Below are the code and all the weights of a small trained network. Each question names an input and a class and asks about switching units off, where a switched-off unit gives its printed mean instead of its output.

import numpy as np


def w(rows, s, z=0):
    codes = np.array(rows[::2]) - 128.0
    scale = np.full(codes.shape[1], s)
    scale[-1] = z or s
    return codes * scale


def f(y):
    return np.maximum(y, 0)


def log_softmax(a):
    a = a - a.max(-1, keepdims=True)
    return a - np.log(np.exp(a).sum(-1, keepdims=True))


def net(x, mask):
    res = np.array(x, float).reshape(1, 5) / 4 @ E
    y = f(res @ A[0][:, :-1].T + A[0][:, -1])
    res = res + np.where(mask, y, B[0][:, -1]) @ B[0][:, :-1]
    return log_softmax(res[-1] @ U[:, :-1].T + U[:, -1])


A, B = {}, {}
E = w([
[125,126,123,126,129,120,129],'x0',
[102,90,83,215,2,155,149],'x1',
[35,81,176,213,204,202,48],'x2',
[36,209,53,40,95,253,88],'x3',
[169,72,54,125,192,228,219],'x4',
],0.0059)
A[0] = w([
[92,94,83,194,73,129,161,159],'n0',
[90,85,59,173,22,161,121,98],'n1',
[173,143,182,89,221,96,114,91],'n2',
[218,208,73,68,32,43,212,39],'n3',
[131,68,150,208,46,133,166,111],'n4',
[71,59,166,186,169,154,121,103],'n5',
[125,162,214,163,94,38,58,206],'n6',
[42,66,195,217,186,181,54,72],'n7',
[206,59,204,202,168,89,175,81],'n8',
[106,215,165,123,87,78,43,254],'n9',
[151,64,113,218,44,120,119,124],'n10',
[134,197,144,87,43,36,91,126],'n11',
[193,89,160,205,162,81,137,76],'n12',
[119,93,94,216,37,148,135,96],'n13',
[196,144,172,93,245,105,122,97],'n14',
[151,149,147,88,239,93,102,45],'n15',
[145,98,195,60,211,93,128,97],'n16',
[187,26,87,177,206,138,237,130],'n17',
[197,163,76,131,39,91,204,137],'n18',
[118,90,109,193,54,133,143,65],'n19',
[150,74,19,124,215,232,244,253],'n20',
[163,87,149,198,151,49,155,59],'n21',
[47,155,206,177,107,96,47,128],'n22',
[15,254,62,30,121,215,55,81],'n23',
[173,67,188,194,165,59,144,91],'n24',
[46,67,141,201,202,167,50,109],'n25',
[201,99,153,185,164,67,186,98],'n26',
[220,137,113,18,39,81,223,72],'n27',
[24,62,196,239,154,175,76,72],'n28',
[153,73,221,198,133,16,122,126],'n29',
[149,152,159,87,213,144,115,128],'n30',
[121,68,106,219,53,115,144,108],'n31',
],0.0052,0.0038)
B[0] = w([
[135,121,70,109,179,42,53,179],'n0',
[86,199,42,71,204,53,61,176],'n1',
[131,186,33,69,185,32,30,168],'n2',
[93,24,251,56,189,105,247,182],'n3',
[124,186,39,66,196,76,24,177],'n4',
[145,59,220,99,200,120,221,179],'n5',
[225,64,98,216,118,188,63,210],'n6',
[77,22,232,48,164,72,226,208],'n7',
[34,207,78,124,48,219,201,195],'n8',
[222,117,86,231,93,161,106,215],'n9',
[145,181,28,68,235,22,33,182],'n10',
[228,33,195,241,116,173,111,174],'n11',
[53,219,80,94,46,207,200,176],'n12',
[126,210,48,48,230,38,55,174],'n13',
[154,168,46,80,185,51,22,177],'n14',
[117,196,23,35,202,25,20,159],'n15',
[152,180,35,56,171,42,27,169],'n16',
[221,76,117,240,84,181,89,208],'n17',
[119,51,225,93,182,72,151,185],'n18',
[102,180,43,25,202,47,39,156],'n19',
[251,50,106,249,117,199,44,255],'n20',
[35,210,86,108,47,233,200,172],'n21',
[237,49,166,209,92,153,113,195],'n22',
[20,229,39,152,62,218,236,222],'n23',
[58,212,49,121,50,207,210,190],'n24',
[105,62,233,79,149,95,218,208],'n25',
[40,186,101,136,51,214,213,184],'n26',
[116,41,253,97,163,102,224,183],'n27',
[97,46,232,73,153,77,198,207],'n28',
[52,214,71,185,49,221,207,211],'n29',
[151,178,62,85,160,75,43,170],'n30',
[137,185,30,66,194,35,38,177],'n31',
],0.0046,0.0073)
U = w([
[20,229,75,96,36,203,217,48],'0',
[125,191,53,6,209,2,19,22],'1',
[100,14,253,41,158,65,236,44],'2',
[161,109,117,152,117,127,115,253],'3',
[236,55,119,234,92,167,68,59],'4',
],0.0069,0.0058)

Each question gives the input, the list of numbers given to net, and the class t.
The units are the neurons (one row each of A and B). Each row of codes is followed by its name. A weight is (code - 128) times the scale printed after its matrix; where a second scale follows, it is the last column's (A, B and U).
mask holds one flag per neuron, in row order. A switched-off neuron (its flag False) gives its mean, the last column of its row in B, instead of its output. The means were averaged over made-up inputs and are rounded, as every weight is.
A unit's drop is (log p(t) with every unit on - log p(t) with that unit switched off) / (log p(t) with every unit on - log p(t) with every unit switched off).
The circuit of an input: a set's keep is (log p(t) with only the set's units on - log p(t) with every unit switched off) / (log p(t) with every unit on - log p(t) with every unit switched off). Starting from the 12 units with the biggest drops (on a tie, the unit counted first), units are removed one at a time, each time the one whose removal leaves the highest keep (on an exact tie, the one counted first), for as long as the keep stays at least 0.8.
units of the circuit, in order: the units of the circuit, biggest drop first
most important unit: the unit with the biggest drop
k most important neurons: the k neurons with the biggest drops, biggest first
drop of u: that unit's drop, to one decimal
input [3,-5,8,7,-7], class 2: most important unit => n7
input [-5,1,3,-5,-3], class 0: units of the circuit, in order => [n29; n20; n24]
input [2,-5,-4,-6,-8], class 4: 2 most important neurons => [n6; n11]
input [6,-5,2,2,8], class 4: 2 most important neurons => [n20; n17]
input [-6,2,-6,-1,8], class 4: 3 most important neurons => [n20; n17; n7]
input [-1,-1,-6,6,-7], class 4: units of the circuit, in order => [n11; n9]
input [-6,8,4,4,-8], class 1: 2 most important neurons => [n1; n13]
input [4,5,-8,-2,4], class 2: 2 most important neurons => [n3; n27]
input [-4,-5,7,1,-6], class 2: 4 most important neurons => [n7; n25; n28; n20]
input [-4,-3,8,-6,8], class 2: 3 most important neurons => [n7; n25; n28]
input [-3,-4,0,-6,6], class 0: 2 most important neurons => [n8; n26]
input [0,-5,1,7,-8], class 4: 3 most important neurons => [n9; n11; n22]
input [-3,8,-1,6,3], class 1: drop of n1 => 0.1
input [-3,5,-8,0,-3], class 2: most important unit => n3
input [-6,-7,2,7,-5], class 0: drop of n10 => 0.2
input [2,3,-4,2,-2], class 2: drop of n27 => 0.2
